Below is a small trained network, with its code and all its weights. Each question gives an input and a target symbol and asks what happens when units are switched off, that is, made to give their printed mean instead of their output.

import numpy as np


def w(rows, s, z=0):
    codes = np.array(rows[::2]) - 128.0
    scale = np.full(codes.shape[1], s)
    scale[-1] = z or s
    return codes * scale


def f(y):
    return np.maximum(y, 0)


def softmax(a):
    e = np.exp(a - a.max(-1, keepdims=True))
    return e / e.sum(-1, keepdims=True)


def log_softmax(a):
    a = a - a.max(-1, keepdims=True)
    return a - np.log(np.exp(a).sum(-1, keepdims=True))


def net(x, mask):
    ids = ['βηλμξψ'.index(c) for c in x.split()]
    T = len(ids)
    res = E[ids] + P[:T]
    u = 0
    for l in range(2):
        q, k, v = (res @ M[l].T for M in (Q, K, V))
        z = softmax(np.where(np.tri(T) > 0, q @ k.T / 3**0.5, -1e9)) @ v
        res = res + np.where(mask[u], z, O[l][:, -1]) @ O[l][:, :-1]
        u += 1
        y = f(res @ A[l][:, :-1].T + A[l][:, -1])
        res = res + np.where(mask[u : u + 12], y, B[l][:, -1]) @ B[l][:, :-1]
        u += 12
    return log_softmax(res[-1] @ U[:, :-1].T + U[:, -1])


Q, K, V, O, A, B = {}, {}, {}, {}, {}, {}
E = w([
[136,88,131,155,145,108,172,77,194],'β',
[95,108,157,134,98,142,142,140,101],'η',
[48,78,70,129,127,89,94,112,154],'λ',
[128,85,198,106,101,16,96,175,181],'μ',
[58,77,171,113,127,133,98,163,251],'ξ',
[86,142,65,83,106,159,25,73,126],'ψ',
],0.019)
P = w([
[145,113,161,190,165,126,157,123,141],'0',
[161,182,123,170,122,144,196,148,142],'1',
[161,164,129,194,87,146,105,87,184],'2',
[97,117,124,97,198,120,89,81,120],'3',
[141,246,111,95,191,195,160,153,153],'4',
[160,142,136,124,65,196,31,172,162],'5',
],0.011)
Q[0] = w([
[169,4,135,166,40,163,86,100,123],'L0H0',
[112,140,125,138,80,145,149,136,159],'L0H0',
[93,63,186,94,170,141,122,73,87],'L0H0',
],0.022)
K[0] = w([
[113,113,138,33,251,114,136,134,90],'L0H0',
[136,96,149,115,160,123,85,76,120],'L0H0',
[110,215,60,83,140,102,207,191,148],'L0H0',
],0.019)
V[0] = w([
[145,101,206,123,101,163,84,161,197],'L0H0',
[27,88,77,144,154,95,40,229,105],'L0H0',
[173,195,139,89,176,254,43,123,188],'L0H0',
],0.0089)
O[0] = w([
[120,2,127,19,81,99,156,109,64,255],'L0H0',
[104,176,120,57,197,127,246,74,111,215],'L0H0',
[74,138,108,179,28,34,91,80,139,139],'L0H0',
],0.0087,0.008)
A[0] = w([
[215,172,208,149,81,99,150,66,132,119],'L0N0',
[108,97,32,169,108,217,114,89,162,213],'L0N1',
[166,183,247,151,141,134,80,170,69,227],'L0N2',
[113,70,130,156,167,61,151,175,199,114],'L0N3',
[161,158,135,123,168,133,36,213,172,54],'L0N4',
[186,108,85,254,112,157,65,225,119,93],'L0N5',
[35,93,188,162,150,149,52,92,71,146],'L0N6',
[169,190,82,97,128,137,63,93,98,42],'L0N7',
[35,112,227,203,128,169,191,141,101,250],'L0N8',
[115,173,178,64,157,129,78,87,200,206],'L0N9',
[190,148,119,180,111,122,94,77,126,108],'L0N10',
[154,196,226,107,199,127,124,76,118,145],'L0N11',
],0.008,0.0018)
B[0] = w([
[136,142,109,124,100,136,130,186,97,146],'L0N0',
[148,138,60,114,169,132,159,162,58,202],'L0N1',
[203,132,69,90,158,151,144,112,74,149],'L0N2',
[190,177,45,160,99,177,107,52,135,247],'L0N3',
[117,68,67,114,39,75,149,81,125,170],'L0N4',
[2,75,195,104,164,69,196,223,143,167],'L0N5',
[143,193,112,118,102,148,190,134,147,199],'L0N6',
[102,72,195,227,49,107,23,143,114,168],'L0N7',
[153,90,116,175,57,117,59,142,119,201],'L0N8',
[141,161,150,104,73,124,144,208,105,255],'L0N9',
[116,59,123,132,134,80,144,154,126,143],'L0N10',
[72,143,77,95,107,94,218,209,66,173],'L0N11',
],0.0086,0.0079)
Q[1] = w([
[49,142,134,169,175,177,89,109,170],'L1H0',
[150,55,34,132,25,233,218,194,97],'L1H0',
[141,89,32,1,89,143,140,125,193],'L1H0',
],0.0085)
K[1] = w([
[193,130,98,166,161,80,127,122,82],'L1H0',
[85,192,93,2,163,66,12,156,157],'L1H0',
[159,164,124,55,30,154,57,193,110],'L1H0',
],0.0085)
V[1] = w([
[163,144,160,104,144,86,163,128,254],'L1H0',
[225,148,195,107,121,29,134,161,102],'L1H0',
[96,140,236,113,50,215,110,150,144],'L1H0',
],0.0097)
O[1] = w([
[49,30,166,213,66,119,210,224,139,3],'L1H0',
[171,123,223,32,101,91,107,24,24,38],'L1H0',
[193,30,3,195,213,27,104,64,9,191],'L1H0',
],0.0056,0.0053)
A[1] = w([
[152,156,160,177,185,164,48,147,163,85],'L1N0',
[127,123,151,156,172,129,163,197,149,158],'L1N1',
[160,246,60,93,133,120,109,189,80,5],'L1N2',
[104,232,114,238,67,77,155,78,144,129],'L1N3',
[58,143,163,116,187,107,105,168,107,212],'L1N4',
[186,178,145,57,127,196,138,92,134,250],'L1N5',
[141,123,106,154,78,159,241,84,97,138],'L1N6',
[132,146,136,75,3,167,175,95,132,110],'L1N7',
[70,67,165,68,171,90,190,186,146,45],'L1N8',
[226,103,60,137,179,164,91,254,122,244],'L1N9',
[178,115,106,148,115,225,156,71,143,58],'L1N10',
[139,79,231,237,131,177,137,130,140,202],'L1N11',
],0.0077,0.0032)
B[1] = w([
[129,148,58,109,119,95,191,96,132,132],'L1N0',
[36,160,163,69,136,109,174,43,141,158],'L1N1',
[101,76,185,161,96,130,215,170,216,241],'L1N2',
[168,184,238,89,169,138,41,22,99,184],'L1N3',
[175,127,87,141,116,150,174,172,149,145],'L1N4',
[216,153,94,211,87,221,85,129,46,212],'L1N5',
[70,113,130,96,85,131,37,196,174,210],'L1N6',
[123,87,29,171,204,58,138,105,114,246],'L1N7',
[161,87,189,180,142,238,168,101,164,219],'L1N8',
[108,175,155,114,219,55,55,117,78,220],'L1N9',
[195,106,191,122,124,70,162,223,28,146],'L1N10',
[104,204,146,86,95,2,59,20,137,141],'L1N11',
],0.0076,0.012)
U = w([
[39,94,150,99,162,88,90,145,145,168],'β',
[102,253,79,122,112,96,79,130,101,253],'η',
[63,220,122,115,125,158,157,150,129,81],'λ',
[127,113,197,93,200,182,69,123,106,41],'μ',
[109,117,99,98,41,161,160,73,111,91],'ξ',
[83,185,188,127,98,136,100,59,151,91],'ψ',
],0.0057,0.0042)

Each question gives the input, a string of symbols that net reads in full, and the target symbol t.
The units are the heads (3 rows each of Q, K, V and O) and the neurons (one row each of A and B). Each row of codes is followed by its name. A weight is (code - 128) times the scale printed after its matrix; where a second scale follows, it is the last column's (O, A, B and U).
mask holds one flag per unit, layer by layer, with each layer's heads first. A switched-off unit (its flag False) gives its mean, the last column of its rows in O or B, instead of its output. The means were averaged over made-up inputs and are rounded, as every weight is.
A unit's drop is (log p(t) with every unit on - log p(t) with that unit switched off) / (log p(t) with every unit on - log p(t) with every unit switched off).
The circuit of an input: a set's keep is (log p(t) with only the set's units on - log p(t) with every unit switched off) / (log p(t) with every unit on - log p(t) with every unit switched off). Starting from the 12 units with the biggest drops (on a tie, the unit counted first), units are removed one at a time, each time the one whose removal leaves the highest keep (on an exact tie, the one counted first), for as long as the keep stays at least 0.8.
units of the circuit, in order: the units of the circuit, biggest drop first
most important unit: the unit with the biggest drop
top k neurons: the k neurons with the biggest drops, biggest first
top k neurons in layer l: the k neurons of layer l with the biggest drops, biggest first
input η ξ μ η λ, target ξ: most important unit -> L1H0
input η μ ψ μ, target μ: top 3 neurons -> (L1N2; L1N7; L1N9)
input λ η η, target λ: units of the circuit, in order -> (L0H0; L1H0)
input β ξ η, target β: units of the circuit, in order -> (L0N5; L0H0)
input ψ ψ β μ ψ ξ, target μ: units of the circuit, in order -> (L0H0; L1N2)
input ψ ξ ψ μ, target η: top 2 neurons in layer 1 -> (L1N8; L1N2)
input ψ ψ μ, target ψ: units of the circuit, in order -> (L0H0; L1N3)
input β η β, target β: units of the circuit, in order -> (L0N5; L0H0)
input η η η η ψ λ, target η: units of the circuit, in order -> (L1H0; L0H0)
input λ ψ μ λ μ, target μ: units of the circuit, in order -> (L0H0; L1N8)
input β ξ λ ξ ψ, target λ: top 2 neurons in layer 1 -> (L1N2; L1N7)
input ξ ξ ψ μ, target η: top 3 neurons -> (L0N3; L1N8; L0N7)
input ψ β λ μ β λ, target μ: top 2 neurons in layer 1 -> (L1N8; L1N2)
input ψ ξ μ η ξ β, target β: units of the circuit, in order -> (L1H0; L1N5)
input β ξ λ, target β: top neuron in layer 0 -> (L0N5)
input λ ψ ξ ξ ξ ξ, target ξ: top 2 neurons -> (L1N9; L1N8)
input η η η, target μ: units of the circuit, in order -> (L0H0; L1H0; L0N3)
input ψ η λ β, target η: units of the circuit, in order -> (L1N8; L1H0; L0N7)
input ξ λ μ η, target λ: units of the circuit, in order -> (L0H0; L0N11)
input μ ψ ξ ψ, target ψ: units of the circuit, in order -> (L0H0; L1N3; L0N7)
input ξ β ψ λ λ β, target λ: top 3 neurons -> (L1N2; L0N11; L0N3)
input η β λ β ξ λ, target β: top 3 neurons in layer 0 -> (L0N5; L0N9; L0N1)
input ξ λ β ξ, target λ: most important unit -> L0H0
